Here is a tiny trained network, its code and every weight. The questions are about switching its units off for an input and a class, where a switched-off unit gives its printed mean instead of its output.

import numpy as np


def w(rows, s, z=0):
    codes = np.array(rows[::2]) - 128.0
    scale = np.full(codes.shape[1], s)
    scale[-1] = z or s
    return codes * scale


def norm(h):
    return h / np.sqrt((h * h).mean(-1, keepdims=True) + 1e-5)


def f(y):
    return np.maximum(y, 0)


def log_softmax(a):
    a = a - a.max(-1, keepdims=True)
    return a - np.log(np.exp(a).sum(-1, keepdims=True))


def net(x, mask):
    res = np.array(x, float).reshape(1, 6) / 4 @ E
    u = 0
    for l in range(4):
        y = f(norm(res) @ A[l][:, :-1].T + A[l][:, -1])
        res = res + np.where(mask[u : u + 16], y, B[l][:, -1]) @ B[l][:, :-1]
        u += 16
    return log_softmax(norm(res)[-1] @ U[:, :-1].T + U[:, -1])


A, B = {}, {}
E = w([
[190,191,32,92,120,48,146,99,128],'x0',
[30,164,180,10,127,100,157,59,93],'x1',
[183,96,169,152,152,114,242,91,89],'x2',
[36,125,2,174,116,103,203,131,127],'x3',
[140,14,153,148,30,8,69,91,134],'x4',
[113,91,138,102,253,55,123,166,202],'x5',
],0.0031)
A[0] = w([
[142,144,3,104,115,92,173,95,155,115],'0.n1',
[140,154,117,134,80,151,116,93,58,44],'0.n2',
[117,190,142,126,152,153,157,149,150,70],'0.n3',
[180,130,103,158,42,201,150,110,153,92],'0.n4',
[51,120,146,50,130,139,125,32,136,2],'0.n5',
[113,58,124,69,236,56,135,183,193,51],'0.n6',
[150,88,148,114,63,55,150,149,142,33],'0.n7',
[210,102,182,125,164,100,244,59,69,6],'0.n8',
[101,183,121,130,96,118,59,159,164,31],'0.n9',
[195,105,117,211,148,140,202,84,160,135],'0.n10',
[196,132,175,82,136,139,86,125,110,9],'0.n11',
[90,142,142,78,138,118,139,82,101,36],'0.n12',
[10,79,147,189,104,151,182,186,128,127],'0.n13',
[96,143,87,116,63,168,101,62,64,132],'0.n14',
[173,112,75,194,126,160,46,177,190,79],'0.n15',
[245,215,138,96,143,78,78,76,124,112],'0.n16',
],0.0046,0.0048)
B[0] = w([
[108,72,163,91,87,180,170,145,193,240],'0.n1',
[132,204,170,191,111,124,127,87,160,152],'0.n2',
[143,148,132,113,180,137,116,106,101,155],'0.n3',
[113,179,164,168,135,91,139,128,155,197],'0.n4',
[132,175,195,5,92,37,158,191,76,170],'0.n5',
[112,193,188,212,136,72,129,91,202,237],'0.n6',
[134,110,110,122,188,101,96,71,84,169],'0.n7',
[86,62,167,178,186,135,214,105,64,193],'0.n8',
[34,142,89,129,167,130,72,169,87,143],'0.n9',
[95,92,148,156,164,129,145,176,87,250],'0.n10',
[254,153,236,120,145,158,75,108,154,144],'0.n11',
[81,141,158,80,126,75,154,180,107,149],'0.n12',
[107,69,131,82,83,202,138,109,212,248],'0.n13',
[109,158,166,172,152,95,138,116,160,239],'0.n14',
[150,127,155,120,121,91,165,207,81,226],'0.n15',
[120,80,109,93,60,181,204,133,222,248],'0.n16',
],0.0059,0.0025)
A[1] = w([
[37,78,164,121,114,162,144,152,127,139],'1.n1',
[194,114,42,65,70,117,56,85,43,2],'1.n2',
[189,97,35,114,120,104,111,49,124,16],'1.n3',
[164,146,36,86,110,95,171,99,133,104],'1.n4',
[127,173,90,117,73,127,10,177,206,147],'1.n5',
[138,172,121,161,55,157,112,87,46,72],'1.n6',
[133,197,104,133,199,182,134,135,93,75],'1.n7',
[124,177,69,93,120,140,1,137,157,91],'1.n8',
[182,84,215,91,137,209,56,118,153,124],'1.n9',
[87,42,128,120,88,46,67,134,111,93],'1.n10',
[74,210,128,82,164,201,162,188,128,106],'1.n11',
[100,73,128,140,82,64,58,78,69,78],'1.n12',
[115,143,153,132,48,195,144,97,92,119],'1.n13',
[47,177,83,66,105,114,31,167,133,100],'1.n14',
[143,107,38,96,95,140,152,93,168,102],'1.n15',
[140,78,164,155,67,74,141,119,169,152],'1.n16',
],0.0056,0.0061)
B[1] = w([
[86,172,57,104,106,107,116,141,103,221],'1.n1',
[138,102,131,193,141,134,75,128,186,128],'1.n2',
[122,96,189,106,157,128,134,147,176,129],'1.n3',
[125,117,208,103,109,184,128,154,154,145],'1.n4',
[120,66,195,163,186,120,225,106,71,198],'1.n5',
[74,176,184,197,156,92,94,127,203,137],'1.n6',
[198,91,88,130,175,141,38,39,123,144],'1.n7',
[88,57,189,194,124,116,214,96,68,147],'1.n8',
[166,100,167,65,66,154,255,139,220,196],'1.n9',
[196,149,77,110,171,173,90,59,120,190],'1.n10',
[212,101,103,127,145,124,69,30,118,196],'1.n11',
[217,140,73,128,174,180,85,47,118,161],'1.n12',
[101,126,167,151,163,82,108,141,196,174],'1.n13',
[103,76,194,167,153,145,217,102,57,166],'1.n14',
[93,93,77,112,83,146,183,129,190,148],'1.n15',
[152,165,119,110,167,201,103,100,115,254],'1.n16',
],0.0057,0.0055)
A[2] = w([
[118,179,135,77,150,112,121,124,89,122],'2.n1',
[88,131,55,142,107,110,130,140,124,72],'2.n2',
[150,132,86,121,167,169,87,92,96,110],'2.n3',
[109,194,141,73,127,71,111,116,55,110],'2.n4',
[123,186,138,166,82,139,119,125,112,82],'2.n5',
[118,158,145,158,155,87,109,125,171,97],'2.n6',
[107,161,110,63,124,78,82,166,74,13],'2.n7',
[41,119,20,157,132,110,114,125,124,153],'2.n8',
[158,123,111,177,131,131,107,182,111,80],'2.n9',
[91,169,135,118,98,114,7,201,112,3],'2.n10',
[121,44,136,108,118,147,169,128,178,141],'2.n11',
[164,112,121,172,142,147,123,203,103,106],'2.n12',
[98,144,75,105,116,149,141,136,142,73],'2.n13',
[106,197,153,158,152,115,132,132,132,112],'2.n14',
[167,118,99,160,124,136,101,200,108,86],'2.n15',
[117,76,166,148,163,105,147,140,1,102],'2.n16',
],0.0084,0.0059)
B[2] = w([
[146,130,117,114,71,89,96,149,111,154],'2.n1',
[180,118,209,54,107,138,167,142,194,136],'2.n2',
[219,114,94,146,123,155,91,76,122,163],'2.n3',
[183,148,141,107,64,55,119,197,56,156],'2.n4',
[82,136,173,174,96,76,85,124,178,136],'2.n5',
[79,151,143,184,142,97,106,94,176,147],'2.n6',
[79,180,112,160,141,115,78,102,48,129],'2.n7',
[208,98,254,118,111,114,203,91,151,174],'2.n8',
[154,146,154,56,91,51,102,138,93,141],'2.n9',
[124,181,208,105,45,107,94,150,108,128],'2.n10',
[85,176,76,114,105,169,126,142,120,254],'2.n11',
[124,182,137,89,98,54,118,131,65,162],'2.n12',
[131,156,161,95,108,169,135,110,134,141],'2.n13',
[142,134,110,163,131,88,112,96,134,149],'2.n14',
[149,151,114,48,53,54,115,198,61,142],'2.n15',
[67,106,91,163,181,135,219,109,49,174],'2.n16',
],0.0073,0.0071)
A[3] = w([
[119,179,150,200,142,96,122,118,167,106],'3.n1',
[115,160,133,174,61,178,111,107,97,128],'3.n2',
[109,148,145,90,112,149,140,129,140,129],'3.n3',
[83,157,155,109,138,154,1,142,124,1],'3.n4',
[144,56,133,128,110,107,80,96,123,98],'3.n5',
[96,144,140,145,192,92,94,136,177,93],'3.n6',
[117,143,148,74,105,90,91,145,79,114],'3.n7',
[72,187,70,93,106,112,133,85,130,140],'3.n8',
[141,169,122,117,107,98,126,199,106,109],'3.n9',
[52,128,92,105,120,193,111,164,157,113],'3.n10',
[177,117,124,154,129,91,109,202,110,108],'3.n11',
[187,120,93,128,172,161,85,93,125,100],'3.n12',
[109,160,162,184,102,112,85,103,125,78],'3.n13',
[107,148,103,95,96,127,165,126,182,145],'3.n14',
[142,161,36,137,102,102,154,114,167,117],'3.n15',
[126,152,150,176,145,118,120,94,168,108],'3.n16',
],0.0092,0.0088)
B[3] = w([
[95,196,200,124,200,58,66,109,153,182],'3.n1',
[98,89,104,97,218,47,62,163,127,188],'3.n2',
[148,123,80,144,107,114,120,166,151,212],'3.n3',
[136,2,152,204,118,71,221,125,77,128],'3.n4',
[209,166,100,117,177,179,83,70,102,153],'3.n5',
[73,161,198,170,155,32,39,139,165,155],'3.n6',
[171,168,66,107,59,65,144,189,69,194],'3.n7',
[169,119,131,142,167,122,90,191,84,215],'3.n8',
[137,144,83,51,120,91,102,132,77,177],'3.n9',
[84,73,41,185,131,95,67,167,89,164],'3.n10',
[112,163,149,51,59,64,135,121,86,160],'3.n11',
[179,91,73,160,128,162,36,35,101,190],'3.n12',
[127,184,129,151,214,67,124,143,175,152],'3.n13',
[121,118,120,138,107,163,67,168,140,253],'3.n14',
[106,91,134,121,172,167,54,147,117,179],'3.n15',
[69,175,133,168,142,92,83,169,148,179],'3.n16',
],0.0073,0.0049)
U = w([
[196,192,134,47,59,23,137,172,41,148],'0',
[84,202,211,207,206,35,52,112,200,130],'1',
[238,100,68,153,163,194,67,8,100,110],'2',
[156,111,181,74,36,209,211,164,235,94],'3',
[37,85,93,216,195,143,235,116,21,122],'4',
[94,78,66,110,106,170,56,219,150,165],'5',
[102,215,59,196,88,127,102,155,106,2],'6',
],0.012,0.0056)

Each question gives the input, the list of numbers given to net, and the class t.
The units are the neurons (one row each of A and B). Each row of codes is followed by its name. A weight is (code - 128) times the scale printed after its matrix; where a second scale follows, it is the last column's (A, B and U).
mask holds one flag per neuron, layer by layer. A switched-off neuron (its flag False) gives its mean, the last column of its row in B, instead of its output. The means were averaged over made-up inputs and are rounded, as every weight is.
A unit's drop is (log p(t) with every unit on - log p(t) with that unit switched off) / (log p(t) with every unit on - log p(t) with every unit switched off).
The circuit of an input: a set's keep is (log p(t) with only the set's units on - log p(t) with every unit switched off) / (log p(t) with every unit on - log p(t) with every unit switched off). Starting from the 12 units with the biggest drops (on a tie, the unit counted first), units are removed one at a time, each time the one whose removal leaves the highest keep (on an exact tie, the one counted first), for as long as the keep stays at least 0.8.
circuit, biggest first: the units of the circuit, biggest drop first
top k neurons: the k neurons with the biggest drops, biggest first
k most important neurons of layer l: the k neurons of layer l with the biggest drops, biggest first
input [3,6,5,8,-5,0], class 3: top 3 neurons => [2.n8 1.n9 1.n1]
input [2,6,-7,-2,-7,6], class 2: circuit, biggest first => [1.n11]
input [7,-5,5,7,5,7], class 1: circuit, biggest first => [0.n6 3.n1]
input [-3,-6,-8,3,-1,7], class 4: circuit, biggest first => [1.n5 1.n14 0.n8 1.n8]
input [-7,7,-7,0,6,1], class 0: top 2 neurons => [0.n5 1.n1]
input [-1,-6,-1,-2,4,6], class 0: top 4 neurons => [0.n15 2.n15 2.n12 2.n9]
input [6,4,8,-2,3,-7], class 4: circuit, biggest first => [0.n8 2.n16]
input [1,-1,7,-7,4,-3], class 3: circuit, biggest first => [1.n9 0.n16]
input [-8,3,3,-1,6,2], class 5: circuit, biggest first => [0.n13 2.n11]
input [3,-3,3,-7,-3,-5], class 3: circuit, biggest first => [0.n16 1.n9]
input [6,-3,-7,4,-3,-2], class 4: circuit, biggest first => [1.n5 1.n14]
input [8,-8,-8,-4,-3,5], class 0: top 2 neurons => [0.n15 0.n13]
input [8,-2,7,-5,2,6], class 5: top 2 neurons => [0.n16 1.n5]
input [5,0,-4,8,7,-3], class 3: 2 most important neurons of layer 1 => [1.n15 1.n11]
input [-6,-2,2,-6,3,-4], class 3: circuit, biggest first => [1.n9]
input [8,6,-8,0,-8,-7], class 2: top 2 neurons => [1.n11 1.n7]
input [5,3,-7,-7,-1,-3], class 3: circuit, biggest first => [0.n16 1.n9]
input [-5,-7,-1,7,8,-2], class 2: 3 most important neurons of layer 1 => [1.n10 1.n16 1.n12]
input [-7,2,-6,-5,0,-7], class 1: top 3 neurons => [1.n6 0.n1 0.n16]
input [7,5,-5,0,-8,1], class 2: circuit, biggest first => [1.n11]
input [-7,4,-3,6,-7,-5], class 2: top 4 neurons => [1.n11 0.n16 2.n3 0.n1]
input [-2,-3,-2,-7,1,-7], class 1: top 2 neurons => [0.n4 0.n13]
input [-3,4,-8,-3,-2,7], class 4: 4 most important neurons of layer 1 => [1.n14 1.n5 1.n8 1.n13]
input [7,-2,-1,1,6,-1], class 5: top 3 neurons => [0.n16 0.n1 1.n15]
input [4,-2,8,-6,-5,-2], class 4: top 2 neurons => [0.n8 0.n10]
input [-1,-5,-5,-4,7,6], class 2: top 3 neurons => [1.n10 1.n16 0.n14]
input [-6,4,2,0,3,-6], class 1: circuit, biggest first => [1.n13]
input [2,-8,1,3,-3,8], class 0: top 4 neurons => [0.n15 2.n15 2.n12 2.n9]
